Below are the code and all the weights of a small trained network. Each question names an input and a target symbol and asks about switching units off, where a switched-off unit gives its printed mean instead of its output.

import numpy as np


def w(rows, s, z=0):
    codes = np.array(rows[::2]) - 128.0
    scale = np.full(codes.shape[1], s)
    scale[-1] = z or s
    return codes * scale


def f(y):
    return y / 2 * (1 + np.tanh(0.7978845608 * (y + 0.044715 * y**3)))


def softmax(a):
    e = np.exp(a - a.max(-1, keepdims=True))
    return e / e.sum(-1, keepdims=True)


def log_softmax(a):
    a = a - a.max(-1, keepdims=True)
    return a - np.log(np.exp(a).sum(-1, keepdims=True))


def net(x, mask):
    ids = ['ΓΠΣΦηθμ'.index(c) for c in x.split()]
    T = len(ids)
    res = E[ids] + P[:T]
    r = res
    for j in range(2):
        rows = slice(2 * j, 2 * j + 2)
        q, k, v = (r @ M[0][rows].T for M in (Q, K, V))
        z = softmax(np.where(np.tri(T) > 0, q @ k.T / 2**0.5, -1e9)) @ v
        o = O[0][rows]
        res = res + np.where(mask[j], z, o[:, -1]) @ o[:, :-1]
    y = f(res @ A[0][:, :-1].T + A[0][:, -1])
    res = res + np.where(mask[2:6], y, B[0][:, -1]) @ B[0][:, :-1]
    return log_softmax(res[-1] @ U[:, :-1].T + U[:, -1])


Q, K, V, O, A, B = {}, {}, {}, {}, {}, {}
E = w([
[34,28,238,246,44,237,89,26,39,176,185,211],'Γ',
[122,50,205,250,25,194,186,177,115,73,191,29],'Π',
[43,241,76,207,3,226,104,232,23,80,33,82],'Σ',
[212,19,225,154,186,55,245,58,253,30,252,28],'Φ',
[160,213,86,68,155,93,147,198,238,39,125,24],'η',
[30,225,70,90,121,233,27,103,91,194,60,242],'θ',
[72,97,148,29,213,140,60,2,233,215,204,239],'μ',
],0.0035)
P = w([
[48,20,55,36,93,173,230,180,51,59,173,224],'0',
[140,210,178,50,5,20,166,182,163,219,121,113],'1',
[238,137,196,8,5,54,248,238,23,243,254,244],'2',
[6,19,27,209,227,243,93,103,235,4,45,152],'3',
[217,20,32,65,241,251,223,242,7,32,245,242],'4',
[89,183,247,195,7,30,123,64,221,231,74,62],'5',
[218,222,207,77,60,82,181,191,12,230,235,211],'6',
[12,37,69,251,246,243,12,29,250,7,9,21],'7',
[193,178,72,138,201,149,94,100,78,150,145,153],'8',
[109,247,246,235,14,6,63,5,251,240,24,5],'9',
[160,252,129,182,157,86,67,63,109,173,126,58],'10',
[13,30,133,252,245,249,17,6,251,8,20,15],'11',
[144,161,155,196,137,133,79,48,129,168,125,78],'12',
],0.0036)
Q[0] = w([
[6,18,11,236,252,251,26,124,250,4,3,119],'h0',
[5,14,98,253,251,246,5,4,250,4,3,16],'h0',
[2,19,46,252,251,247,5,4,251,6,3,9],'h1',
[7,206,253,242,7,20,86,2,253,233,5,11],'h1',
],0.0036)
K[0] = w([
[192,250,254,179,8,5,85,11,249,253,23,4],'h0',
[65,252,234,245,48,4,5,3,253,251,6,3],'h0',
[184,254,250,236,12,2,8,3,251,249,21,3],'h1',
[10,143,55,253,249,220,3,7,240,10,3,12],'h1',
],0.0036)
V[0] = w([
[216,48,152,21,250,54,101,8,239,214,216,207],'h0',
[17,169,58,17,233,181,4,16,102,236,61,253],'h0',
[5,240,26,200,12,247,14,210,9,177,8,218],'h1',
[39,4,253,240,14,214,176,11,45,215,241,222],'h1',
],0.0036)
O[0] = w([
[20,84,48,152,64,202,200,3,18,251,17,3,83],'h0',
[4,11,16,249,239,8,238,107,142,238,225,4,98],'h0',
[109,66,133,254,251,4,87,248,250,55,253,225,164],'h1',
[15,252,29,205,4,191,230,3,253,7,250,120,254],'h1',
],0.0036)
A[0] = w([
[212,211,208,174,95,191,60,190,219,17,214,242,233],'n0',
[226,106,210,92,202,178,85,61,142,143,25,12,209],'n1',
[108,77,120,199,173,4,235,175,250,39,239,114,119],'n2',
[22,241,55,49,3,218,224,16,208,70,78,83,250],'n3',
],0.0036,0.0022)
B[0] = w([
[230,210,232,170,174,164,21,60,236,9,241,193,255],'n0',
[255,95,252,101,99,245,13,143,39,168,94,42,138],'n1',
[9,169,4,57,167,3,221,230,246,58,86,254,192],'n2',
[68,244,29,18,2,200,251,3,165,15,114,152,244],'n3',
],0.0035,0.0052)
U = w([
[49,204,49,3,51,74,203,137,220,55,122,235,218],'Γ',
[193,209,196,233,125,215,101,15,194,92,231,68,245],'Π',
[231,92,201,198,254,26,5,198,175,92,150,224,3],'Σ',
[211,177,142,27,21,200,170,49,9,151,12,115,3],'Φ',
[249,4,245,57,175,206,15,250,7,194,37,115,244],'η',
[20,49,50,253,239,18,153,232,156,211,144,118,135],'θ',
[19,56,7,169,97,95,246,93,39,235,103,5,110],'μ',
],0.0036)

Each question gives the input, a string of symbols that net reads in full, and the target symbol t.
The units are the heads (2 rows each of Q, K, V and O) and the neurons (one row each of A and B). Each row of codes is followed by its name. A weight is (code - 128) times the scale printed after its matrix; where a second scale follows, it is the last column's (O, A, B and U).
mask holds one flag per unit, heads first, then neurons. A switched-off unit (its flag False) gives its mean, the last column of its rows in O or B, instead of its output. The means were averaged over made-up inputs and are rounded, as every weight is.
A unit's drop is (log p(t) with every unit on - log p(t) with that unit switched off) / (log p(t) with every unit on - log p(t) with every unit switched off).
The circuit of an input: a set's keep is (log p(t) with only the set's units on - log p(t) with every unit switched off) / (log p(t) with every unit on - log p(t) with every unit switched off). Starting from all 6 units, units are removed one at a time, each time the one whose removal leaves the highest keep (on an exact tie, the one counted first), for as long as the keep stays at least 0.8.
circuit, biggest first: the units of the circuit, biggest drop first
most important unit: the unit with the biggest drop
top k neurons: the k neurons with the biggest drops, biggest first
which heads matter: for each layer, one digit per head in row order, 1 if its drop is at least 0.15 and else 0, layers parted by /
drop of u: that unit's drop, to one decimal
input Γ μ θ θ Π Σ Σ Π, target Σ: circuit, biggest first	h1, h0, n3
input μ Φ Π Γ θ μ Γ Φ, target μ: circuit, biggest first	h0, n0
input μ Γ Γ θ θ Φ, target θ: circuit, biggest first	h0, h1, n3, n2
input μ θ Σ Π Π Γ Γ Φ, target Γ: which heads matter	01
input μ μ Π, target μ: which heads matter	10
input Γ Φ Π Σ Γ Σ μ Γ Π η Γ θ, target η: circuit, biggest first	h1, n1, n3
input μ μ θ μ, target μ: which heads matter	10
input Π μ Γ Γ Γ Φ Π μ, target Φ: which heads matter	11
input Π Φ Φ Φ, target Φ: which heads matter	11
input Γ Γ Φ θ μ μ Γ, target μ: which heads matter	10
input Γ Π Γ Π Γ Φ Π Φ Γ Φ Γ Π, target Φ: which heads matter	11
input Φ Γ Φ Π Π Γ Φ Φ μ Σ Π η, target Σ: circuit, biggest first	h0, h1, n3
input Σ Γ Γ, target Σ: circuit, biggest first	h0, n3, h1
input Γ Π θ Φ Φ Γ Π Π Π θ μ Π, target θ: circuit, biggest first	h0, h1, n2, n3
input Γ Γ Γ Σ Γ η Σ Σ Σ θ, target Σ: circuit, biggest first	h1, n3
input μ θ η η θ Σ Π Σ, target Σ: circuit, biggest first	h1, h0, n3
input μ Φ η Γ Σ, target η: which heads matter	01
input Γ Γ Γ Γ Π θ η μ, target θ: which heads matter	11
input Σ η η Φ μ Σ Φ Φ, target Σ: top 3 neurons	n3, n2, n0
input Γ Π Σ Γ Σ Σ θ θ, target Σ: top 2 neurons	n3, n0
input θ θ η, target θ: most important unit	h0
input θ θ Φ Γ, target θ: most important unit	h0
input Σ Σ θ Π Σ Γ Γ, target Σ: most important unit	h1
input η Π Φ Σ Φ Σ Φ Φ Φ η Φ Π, target η: top 2 neurons	n1, n3
input Π Σ Π η Γ Φ μ Σ, target Φ: drop of h1	0.4
input Σ Σ Γ Φ Σ θ η, target Σ: drop of h0	0.3
input θ Π Γ Σ η Σ η Π, target Σ: drop of n0	0.1
